Here is a tiny trained network, its code and every weight. The questions are about switching its units off for an input and a class, where a switched-off unit gives its printed mean instead of its output.

import numpy as np


def w(rows, s, z=0):
    codes = np.array(rows[::2]) - 128.0
    scale = np.full(codes.shape[1], s)
    scale[-1] = z or s
    return codes * scale


def norm(h):
    return h / np.sqrt((h * h).mean(-1, keepdims=True) + 1e-5)


def f(y):
    return np.maximum(y, 0)


def log_softmax(a):
    a = a - a.max(-1, keepdims=True)
    return a - np.log(np.exp(a).sum(-1, keepdims=True))


def net(x, mask):
    res = np.array(x, float).reshape(1, 4) / 4 @ E
    u = 0
    for l in range(4):
        y = f(norm(res) @ A[l][:, :-1].T + A[l][:, -1])
        res = res + np.where(mask[u : u + 7], y, B[l][:, -1]) @ B[l][:, :-1]
        u += 7
    return log_softmax(norm(res)[-1] @ U[:, :-1].T + U[:, -1])


A, B = {}, {}
E = w([
[166,110,127,179,172],'x0',
[176,120,1,119,124],'x1',
[177,58,74,111,17],'x2',
[179,190,86,208,96],'x3',
],0.0086)
A[0] = w([
[161,162,110,161,200,9],'L0N0',
[13,149,128,21,91,134],'L0N1',
[167,2,154,70,109,254],'L0N2',
[190,111,103,231,154,183],'L0N3',
[70,234,73,166,60,71],'L0N4',
[57,103,21,110,96,91],'L0N5',
[118,216,122,170,219,155],'L0N6',
],0.007,0.00097)
B[0] = w([
[24,171,120,91,98,194],'L0N0',
[57,233,49,172,136,244],'L0N1',
[163,198,224,35,89,248],'L0N2',
[117,141,193,134,87,233],'L0N3',
[64,254,103,48,157,209],'L0N4',
[127,182,120,100,93,208],'L0N5',
[103,105,75,189,86,252],'L0N6',
],0.0061,0.0043)
A[1] = w([
[96,163,156,117,69,128],'L1N0',
[184,4,138,190,92,197],'L1N1',
[206,175,160,109,125,8],'L1N2',
[189,166,150,132,76,147],'L1N3',
[105,153,111,123,186,143],'L1N4',
[122,137,164,137,184,203],'L1N5',
[153,187,116,113,120,98],'L1N6',
],0.012,0.0016)
B[1] = w([
[186,144,92,184,153,253],'L1N0',
[74,125,178,190,172,160],'L1N1',
[203,65,83,127,34,165],'L1N2',
[102,155,111,254,135,219],'L1N3',
[63,64,143,125,68,205],'L1N4',
[214,7,100,162,78,194],'L1N5',
[98,171,78,72,139,211],'L1N6',
],0.0076,0.006)
A[2] = w([
[185,108,58,195,30,119],'L2N0',
[205,103,122,198,142,140],'L2N1',
[131,50,228,2,77,80],'L2N2',
[57,121,136,234,88,213],'L2N3',
[103,222,137,46,71,194],'L2N4',
[144,143,200,140,155,154],'L2N5',
[156,36,66,157,241,6],'L2N6',
],0.0086,0.0014)
B[2] = w([
[69,58,158,82,72,244],'L2N0',
[95,184,182,94,120,179],'L2N1',
[64,184,64,119,213,192],'L2N2',
[197,149,176,190,149,255],'L2N3',
[154,255,65,136,142,231],'L2N4',
[227,206,167,184,44,157],'L2N5',
[214,80,197,92,98,144],'L2N6',
],0.0064,0.0072)
A[3] = w([
[2,101,129,192,193,163],'L3N0',
[178,118,193,171,116,176],'L3N1',
[226,122,113,181,150,180],'L3N2',
[126,170,112,174,45,251],'L3N3',
[104,183,141,97,163,219],'L3N4',
[110,141,94,179,167,75],'L3N5',
[161,105,119,74,139,88],'L3N6',
],0.012,0.0027)
B[3] = w([
[120,2,124,92,30,180],'L3N0',
[239,138,238,207,187,186],'L3N1',
[164,165,128,142,158,164],'L3N2',
[118,61,174,85,239,249],'L3N3',
[219,170,72,110,136,185],'L3N4',
[98,89,95,100,86,157],'L3N5',
[123,77,107,100,7,133],'L3N6',
],0.0069,0.012)
U = w([
[179,103,235,209,174,167],'0',
[110,255,41,68,137,250],'1',
[77,28,81,83,81,5],'2',
],0.012,0.0015)

Each question gives the input, the list of numbers given to net, and the class t.
The units are the neurons (one row each of A and B). Each row of codes is followed by its name. A weight is (code - 128) times the scale printed after its matrix; where a second scale follows, it is the last column's (A, B and U).
mask holds one flag per neuron, layer by layer. A switched-off neuron (its flag False) gives its mean, the last column of its row in B, instead of its output. The means were averaged over made-up inputs and are rounded, as every weight is.
A unit's drop is (log p(t) with every unit on - log p(t) with that unit switched off) / (log p(t) with every unit on - log p(t) with every unit switched off).
unit that matters most: the unit with the biggest drop
k most important neurons: the k neurons with the biggest drops, biggest first
k most important neurons of layer l: the k neurons of layer l with the biggest drops, biggest first
drop of u: that unit's drop, to one decimal
input [3,0,5,-6], class 1: 3 most important neurons -> L0N2, L2N2, L1N5
input [5,7,2,0], class 0: unit that matters most -> L0N4
input [2,4,7,5], class 0: 2 most important neurons -> L1N3, L1N1
input [-3,5,-7,0], class 2: 3 most important neurons -> L0N2, L3N0, L1N4
input [1,5,4,2], class 2: 3 most important neurons -> L2N0, L0N1, L3N1
input [3,5,5,8], class 0: 3 most important neurons -> L1N3, L0N1, L0N3
input [-6,-6,-1,3], class 1: 3 most important neurons -> L0N4, L0N1, L2N4
input [6,-1,6,-7], class 1: 2 most important neurons of layer 2 -> L2N2, L2N3
input [5,6,8,8], class 0: 3 most important neurons -> L1N1, L1N3, L0N1
input [6,6,-7,7], class 2: 3 most important neurons -> L0N0, L0N2, L2N4
input [-5,-1,-7,-1], class 2: 2 most important neurons -> L3N0, L0N1
input [0,-2,-3,-6], class 2: 2 most important neurons -> L1N3, L2N2
input [-8,-1,-6,-5], class 2: 3 most important neurons -> L3N0, L0N2, L1N4
input [-6,8,4,-5], class 1: most important neuron of layer 3 -> L3N0
input [4,4,-8,3], class 2: 2 most important neurons of layer 2 -> L2N5, L2N4
input [-4,2,-6,-2], class 2: drop of L0N2 -> 0.1
input [-7,-6,1,2], class 1: drop of L0N1 -> 0.3
input [-6,0,-8,-6], class 2: drop of L3N0 -> 0.3
